Below is a small trained network, with its code and all its weights. Each question gives an input and a class and asks what happens when units are switched off, that is, made to give their printed mean instead of their output.

import numpy as np


def w(rows, s, z=0):
    codes = np.array(rows[::2]) - 128.0
    scale = np.full(codes.shape[1], s)
    scale[-1] = z or s
    return codes * scale


def norm(h):
    return h / np.sqrt((h * h).mean(-1, keepdims=True) + 1e-5)


def f(y):
    return y / 2 * (1 + np.tanh(0.7978845608 * (y + 0.044715 * y**3)))


def log_softmax(a):
    a = a - a.max(-1, keepdims=True)
    return a - np.log(np.exp(a).sum(-1, keepdims=True))


def net(x, mask):
    res = np.array(x, float).reshape(1, 8) / 4 @ E
    u = 0
    for l in range(2):
        y = f(norm(res) @ A[l][:, :-1].T + A[l][:, -1])
        res = res + np.where(mask[u : u + 7], y, B[l][:, -1]) @ B[l][:, :-1]
        u += 7
    return log_softmax(norm(res)[-1] @ U[:, :-1].T + U[:, -1])


A, B = {}, {}
E = w([
[131,128,128,128,126,129,128,126,127,126,127,127],'x0',
[215,89,172,137,143,133,189,36,171,239,79,183],'x1',
[147,130,2,98,111,142,127,110,28,171,137,217],'x2',
[133,125,129,129,132,125,127,130,123,128,129,124],'x3',
[47,30,126,143,110,110,166,200,85,115,17,135],'x4',
[125,135,125,133,125,136,124,124,130,126,123,129],'x5',
[127,129,127,125,125,126,129,124,129,125,126,129],'x6',
[128,124,126,129,127,130,123,128,128,134,130,121],'x7',
],0.0091)
A[0] = w([
[128,107,102,146,107,95,134,125,138,162,153,139,62],'L0N1',
[170,197,165,110,140,127,119,79,193,110,239,91,192],'L0N2',
[163,188,96,126,124,139,101,90,143,138,252,132,156],'L0N3',
[68,107,97,122,143,114,112,172,99,76,166,76,70],'L0N4',
[70,153,68,114,131,127,108,192,79,55,209,106,135],'L0N5',
[65,152,177,135,127,119,96,190,170,37,177,48,252],'L0N6',
[118,111,247,121,141,139,147,128,212,124,118,76,97],'L0N7',
],0.013,0.0037)
B[0] = w([
[95,121,120,142,196,136,125,141,108,134,188,138,133],'L0N1',
[129,145,64,204,105,120,92,125,116,170,233,240,242],'L0N2',
[189,117,169,60,188,93,127,59,138,95,89,7,232],'L0N3',
[84,153,136,67,88,130,72,169,185,157,128,205,196],'L0N4',
[160,159,111,211,51,45,96,102,129,55,143,79,239],'L0N5',
[166,72,119,55,242,226,208,104,67,217,98,128,250],'L0N6',
[124,144,138,147,55,54,63,137,170,72,112,91,215],'L0N7',
],0.011,0.017)
A[1] = w([
[96,186,207,2,123,209,144,169,190,114,65,78,103],'L1N1',
[98,223,161,199,13,116,83,158,224,121,198,210,71],'L1N2',
[69,84,223,183,120,87,152,153,180,48,35,40,3],'L1N3',
[154,191,145,96,219,192,187,66,116,127,201,112,136],'L1N4',
[81,93,100,135,145,188,223,168,48,125,63,148,72],'L1N5',
[157,193,142,181,112,142,93,141,153,90,237,83,72],'L1N6',
[47,166,93,192,23,87,104,203,114,58,132,174,116],'L1N7',
],0.015,0.0021)
B[1] = w([
[110,106,145,166,164,75,149,65,153,143,138,195,175],'L1N1',
[115,80,127,103,218,106,154,75,109,142,120,147,224],'L1N2',
[139,184,100,116,67,107,98,146,106,61,132,73,214],'L1N3',
[94,138,114,161,87,200,135,213,114,142,145,155,248],'L1N4',
[109,97,167,117,187,77,132,75,163,121,114,132,210],'L1N5',
[64,96,178,90,113,100,168,152,143,91,5,106,232],'L1N6',
[164,159,123,154,110,220,130,170,130,180,189,140,226],'L1N7',
],0.015,0.014)
U = w([
[139,142,86,139,121,254,141,206,88,177,182,161,255],'0',
[90,58,167,118,216,70,151,69,161,136,93,176,83],'1',
[147,189,118,123,45,68,83,141,124,10,112,29,26],'2',
],0.0092,0.00075)

Each question gives the input, the list of numbers given to net, and the class t.
The units are the neurons (one row each of A and B). Each row of codes is followed by its name. A weight is (code - 128) times the scale printed after its matrix; where a second scale follows, it is the last column's (A, B and U).
mask holds one flag per neuron, layer by layer. A switched-off neuron (its flag False) gives its mean, the last column of its row in B, instead of its output. The means were averaged over made-up inputs and are rounded, as every weight is.
A unit's drop is (log p(t) with every unit on - log p(t) with that unit switched off) / (log p(t) with every unit on - log p(t) with every unit switched off).
The circuit of an input: a set's keep is (log p(t) with only the set's units on - log p(t) with every unit switched off) / (log p(t) with every unit on - log p(t) with every unit switched off). Starting from the 12 units with the biggest drops (on a tie, the unit counted first), units are removed one at a time, each time the one whose removal leaves the highest keep (on an exact tie, the one counted first), for as long as the keep stays at least 0.8.
circuit, biggest first: the units of the circuit, biggest drop first
top k neurons: the k neurons with the biggest drops, biggest first
k most important neurons of layer l: the k neurons of layer l with the biggest drops, biggest first
drop of u: that unit's drop, to one decimal
input [8,-7,0,-7,8,5,0,5], class 1: top 2 neurons -> (L0N6; L0N7)
input [8,-2,-8,6,1,-4,3,5], class 1: top 2 neurons -> (L1N1; L0N7)
input [5,-6,-3,-6,-4,-7,-8,7], class 0: circuit, biggest first -> (L0N6)
input [1,-8,0,-3,5,1,2,-6], class 1: top 3 neurons -> (L0N6; L0N7; L0N2)
input [-5,7,-1,-3,2,4,7,4], class 2: circuit, biggest first -> (L0N2; L1N3)
input [6,-3,7,6,-8,-6,-5,-6], class 2: top 2 neurons -> (L0N3; L0N6)
input [-6,3,0,1,2,-7,-7,4], class 2: top 3 neurons -> (L0N6; L0N2; L0N4)
input [8,0,-1,2,0,-6,-3,1], class 0: 2 most important neurons of layer 0 -> (L0N5; L0N6)
input [-6,0,4,8,-3,3,8,-8], class 2: top 2 neurons -> (L0N6; L0N3)
input [-5,-3,-2,-6,-7,-6,-4,-7], class 0: top 2 neurons -> (L0N6; L1N4)
input [-8,-1,3,-3,7,1,-7,-1], class 0: top 2 neurons -> (L0N6; L1N7)
input [0,-1,2,-2,3,0,4,0], class 0: top 3 neurons -> (L1N7; L0N3; L0N6)
input [-7,-5,-1,-5,2,-1,5,-4], class 1: top 2 neurons -> (L0N6; L0N2)
input [3,-6,5,2,1,-6,-7,-3], class 0: circuit, biggest first -> (L0N3)
input [-3,4,7,2,-1,0,3,-6], class 0: top 2 neurons -> (L0N5; L0N7)
input [-3,1,-2,-5,2,2,2,-6], class 2: 2 most important neurons of layer 0 -> (L0N2; L0N7)
input [-7,-7,0,-3,5,6,5,-6], class 1: top 4 neurons -> (L0N6; L0N7; L0N2; L1N5)
input [6,-1,3,-3,-2,2,6,5], class 2: 2 most important neurons of layer 0 -> (L0N3; L0N6)
input [6,-6,5,-4,1,-2,6,0], class 0: top 3 neurons -> (L1N7; L0N3; L0N4)
input [4,4,-4,-3,1,3,6,0], class 2: circuit, biggest first -> (L0N7)
input [1,-2,8,-1,-5,7,8,4], class 2: 2 most important neurons of layer 0 -> (L0N6; L0N3)
input [8,3,-4,-4,8,-7,-6,-7], class 2: top 2 neurons -> (L0N2; L1N3)
input [1,-2,-8,-3,0,-2,3,8], class 0: 2 most important neurons of layer 0 -> (L0N6; L0N2)
input [-5,6,-8,2,7,-8,8,-8], class 2: drop of L1N3 -> 0.2
input [5,5,7,-3,-3,-8,1,2], class 0: drop of L1N4 -> 0.1
input [4,-6,-2,-3,4,3,7,-2], class 1: drop of L0N6 -> 3.0
input [-4,-2,-7,-6,-5,4,3,-2], class 0: drop of L0N6 -> 1.7
input [-1,6,-5,4,8,-4,-6,-6], class 2: most important neuron of layer 0 -> (L0N2)
